Below is a small trained network, with its code and all its weights. Each question gives an input and a class and asks what happens when units are switched off, that is, made to give their printed mean instead of their output.

import numpy as np


def w(rows, s, z=0):
    codes = np.array(rows[::2]) - 128.0
    scale = np.full(codes.shape[1], s)
    scale[-1] = z or s
    return codes * scale


def f(y):
    return np.maximum(y, 0)


def log_softmax(a):
    a = a - a.max(-1, keepdims=True)
    return a - np.log(np.exp(a).sum(-1, keepdims=True))


def net(x, mask):
    res = np.array(x, float).reshape(1, 8) / 4 @ E
    y = f(res @ A[0][:, :-1].T + A[0][:, -1])
    res = res + np.where(mask, y, B[0][:, -1]) @ B[0][:, :-1]
    return log_softmax(res[-1] @ U[:, :-1].T + U[:, -1])


A, B = {}, {}
E = w([
[102,80,183,115,118,46,143,80],'x0',
[131,118,126,139,136,133,136,116],'x1',
[172,185,117,134,216,71,111,118],'x2',
[179,140,195,213,75,129,54,106],'x3',
[58,83,101,133,182,134,2,151],'x4',
[132,125,125,127,128,124,127,131],'x5',
[191,89,154,27,137,174,97,65],'x6',
[130,98,231,137,178,161,154,209],'x7',
],0.0093)
A[0] = w([
[70,155,109,219,103,65,170,155,89],'N0',
[128,133,251,81,165,170,137,160,74],'N1',
[109,165,46,120,37,72,92,57,70],'N2',
[75,60,135,115,3,178,146,130,63],'N3',
[93,164,151,178,124,109,131,177,76],'N4',
[178,176,135,129,81,157,224,120,56],'N5',
[100,84,57,57,147,144,223,137,94],'N6',
[117,97,207,85,127,33,134,102,116],'N7',
[81,62,158,98,59,22,144,89,137],'N8',
[86,72,131,134,49,174,164,154,166],'N9',
[116,70,105,126,152,160,87,140,112],'N10',
[82,115,117,133,139,109,52,135,98],'N11',
[154,109,57,73,82,96,100,117,99],'N12',
[167,185,75,110,90,228,120,157,90],'N13',
[120,94,195,144,133,114,124,214,104],'N14',
[41,94,104,154,151,168,63,83,53],'N15',
[194,115,155,53,130,169,101,72,51],'N16',
[139,189,116,115,128,191,112,162,252],'N17',
[166,138,155,160,73,122,102,110,63],'N18',
[164,150,158,134,123,129,207,102,53],'N19',
[117,117,191,132,195,162,169,176,122],'N20',
[132,138,73,142,106,114,117,82,66],'N21',
[144,112,182,204,141,147,125,102,105],'N22',
[139,177,146,110,69,133,190,107,44],'N23',
[205,134,168,181,35,134,49,131,113],'N24',
[127,166,155,160,123,148,95,92,65],'N25',
[93,138,120,186,156,129,170,180,101],'N26',
[189,167,142,134,218,57,133,117,103],'N27',
[75,108,135,101,174,140,57,149,47],'N28',
[104,140,86,204,94,116,156,124,121],'N29',
],0.011,0.012)
B[0] = w([
[141,72,158,38,86,194,57,124,193],'N0',
[182,105,60,161,82,160,181,134,176],'N1',
[228,96,73,195,110,168,215,175,193],'N2',
[158,194,54,118,73,77,26,117,180],'N3',
[150,103,125,63,117,192,90,112,157],'N4',
[137,178,222,148,168,141,140,194,183],'N5',
[65,81,98,96,199,66,151,160,204],'N6',
[53,121,137,184,154,189,76,113,178],'N7',
[68,141,144,192,197,188,97,78,192],'N8',
[171,167,121,130,100,28,70,95,205],'N9',
[149,194,156,110,165,129,163,116,166],'N10',
[164,150,205,107,171,133,192,155,172],'N11',
[172,114,104,143,114,174,174,137,167],'N12',
[59,117,134,208,167,177,82,124,186],'N13',
[202,116,70,176,118,150,188,111,171],'N14',
[160,193,228,138,167,122,173,191,167],'N15',
[150,67,154,45,56,199,54,161,175],'N16',
[62,112,158,168,143,117,107,1,248],'N17',
[61,114,84,56,201,105,167,168,152],'N18',
[120,194,190,139,155,162,119,198,159],'N19',
[159,108,40,160,90,122,152,143,185],'N20',
[189,104,74,152,119,133,183,175,150],'N21',
[101,114,72,93,181,74,193,143,162],'N22',
[152,192,205,112,157,124,158,197,157],'N23',
[42,86,95,81,195,75,183,173,207],'N24',
[88,110,88,107,159,74,161,177,141],'N25',
[136,106,125,90,143,164,108,113,172],'N26',
[132,188,81,128,44,59,27,116,184],'N27',
[162,170,205,133,103,120,159,213,160],'N28',
[142,115,152,64,121,179,133,87,183],'N29',
],0.0081,0.014)
U = w([
[152,193,254,137,130,144,155,221,83],'0',
[127,92,162,134,119,126,137,87,251],'1',
[187,70,78,187,99,175,171,157,79],'2',
[45,67,100,70,165,76,151,179,75],'3',
[146,48,180,25,85,223,66,124,89],'4',
[42,108,166,249,138,191,74,91,75],'5',
[161,194,109,127,83,44,37,124,107],'6',
[121,96,187,142,102,111,152,68,225],'7',
],0.0097,0.021)

Each question gives the input, the list of numbers given to net, and the class t.
The units are the neurons (one row each of A and B). Each row of codes is followed by its name. A weight is (code - 128) times the scale printed after its matrix; where a second scale follows, it is the last column's (A, B and U).
mask holds one flag per neuron, in row order. A switched-off neuron (its flag False) gives its mean, the last column of its row in B, instead of its output. The means were averaged over made-up inputs and are rounded, as every weight is.
A unit's drop is (log p(t) with every unit on - log p(t) with that unit switched off) / (log p(t) with every unit on - log p(t) with every unit switched off).
The circuit of an input: a set's keep is (log p(t) with only the set's units on - log p(t) with every unit switched off) / (log p(t) with every unit on - log p(t) with every unit switched off). Starting from the 12 units with the biggest drops (on a tie, the unit counted first), units are removed one at a time, each time the one whose removal leaves the highest keep (on an exact tie, the one counted first), for as long as the keep stays at least 0.8.
circuit, biggest first: the units of the circuit, biggest drop first
most important unit: the unit with the biggest drop
k most important neurons: the k neurons with the biggest drops, biggest first
drop when u is switched off: that unit's drop, to one decimal
input [8,4,-2,1,6,5,4,-5], class 5: circuit, biggest first => N8
input [2,2,0,-2,7,7,-4,8], class 2: circuit, biggest first => N14; N20
input [-2,-1,4,-6,5,7,3,-7], class 2: circuit, biggest first => N2; N12
input [2,3,1,8,-3,-5,0,6], class 3: circuit, biggest first => N24; N22
input [7,0,3,-5,-3,8,8,4], class 4: 2 most important neurons => N16; N17
input [-8,-3,-4,3,-7,3,-3,2], class 5: 4 most important neurons => N13; N17; N15; N11
input [7,1,0,-7,6,1,-8,7], class 4: circuit, biggest first => N0; N4
input [5,3,-3,8,6,3,-2,-7], class 3: 2 most important neurons => N24; N18
input [6,-7,8,0,5,-5,5,-1], class 6: 2 most important neurons => N27; N17
input [5,6,2,8,-5,5,3,-5], class 3: circuit, biggest first => N24; N18
input [8,-3,-3,7,4,-8,1,1], class 5: 2 most important neurons => N8; N7
input [8,-5,-3,-4,7,1,3,-7], class 5: 4 most important neurons => N8; N7; N5; N23
input [-3,8,-3,5,5,0,-8,7], class 1: circuit, biggest first => N14; N22; N2; N9
input [-5,5,-4,2,4,-5,4,8], class 2: most important unit => N1
input [8,5,-8,2,-8,-2,-8,-8], class 0: 2 most important neurons => N23; N5
input [3,8,-5,-2,-8,6,-4,-4], class 0: 2 most important neurons => N5; N23
input [-1,-4,3,7,-3,8,-8,2], class 4: 2 most important neurons => N0; N4
input [1,0,-7,4,1,-4,-3,-4], class 6: 2 most important neurons => N3; N9
input [7,6,6,7,-3,-4,5,-6], class 3: 2 most important neurons => N24; N18
input [8,-4,-5,-3,-5,2,6,-8], class 2: circuit, biggest first => N2
input [-7,-6,6,4,1,3,5,6], class 5: 3 most important neurons => N17; N13; N2
input [-7,-7,0,-1,8,0,-5,-8], class 0: 2 most important neurons => N15; N11
input [-3,2,-7,8,-5,2,-6,-8], class 2: drop when N1 is switched off => -0.3
input [4,-6,-6,-8,-6,-6,8,1], class 3: drop when N29 is switched off => 0.3
input [-5,-2,-1,-5,4,-6,-4,-6], class 2: drop when N24 is switched off => 0.3
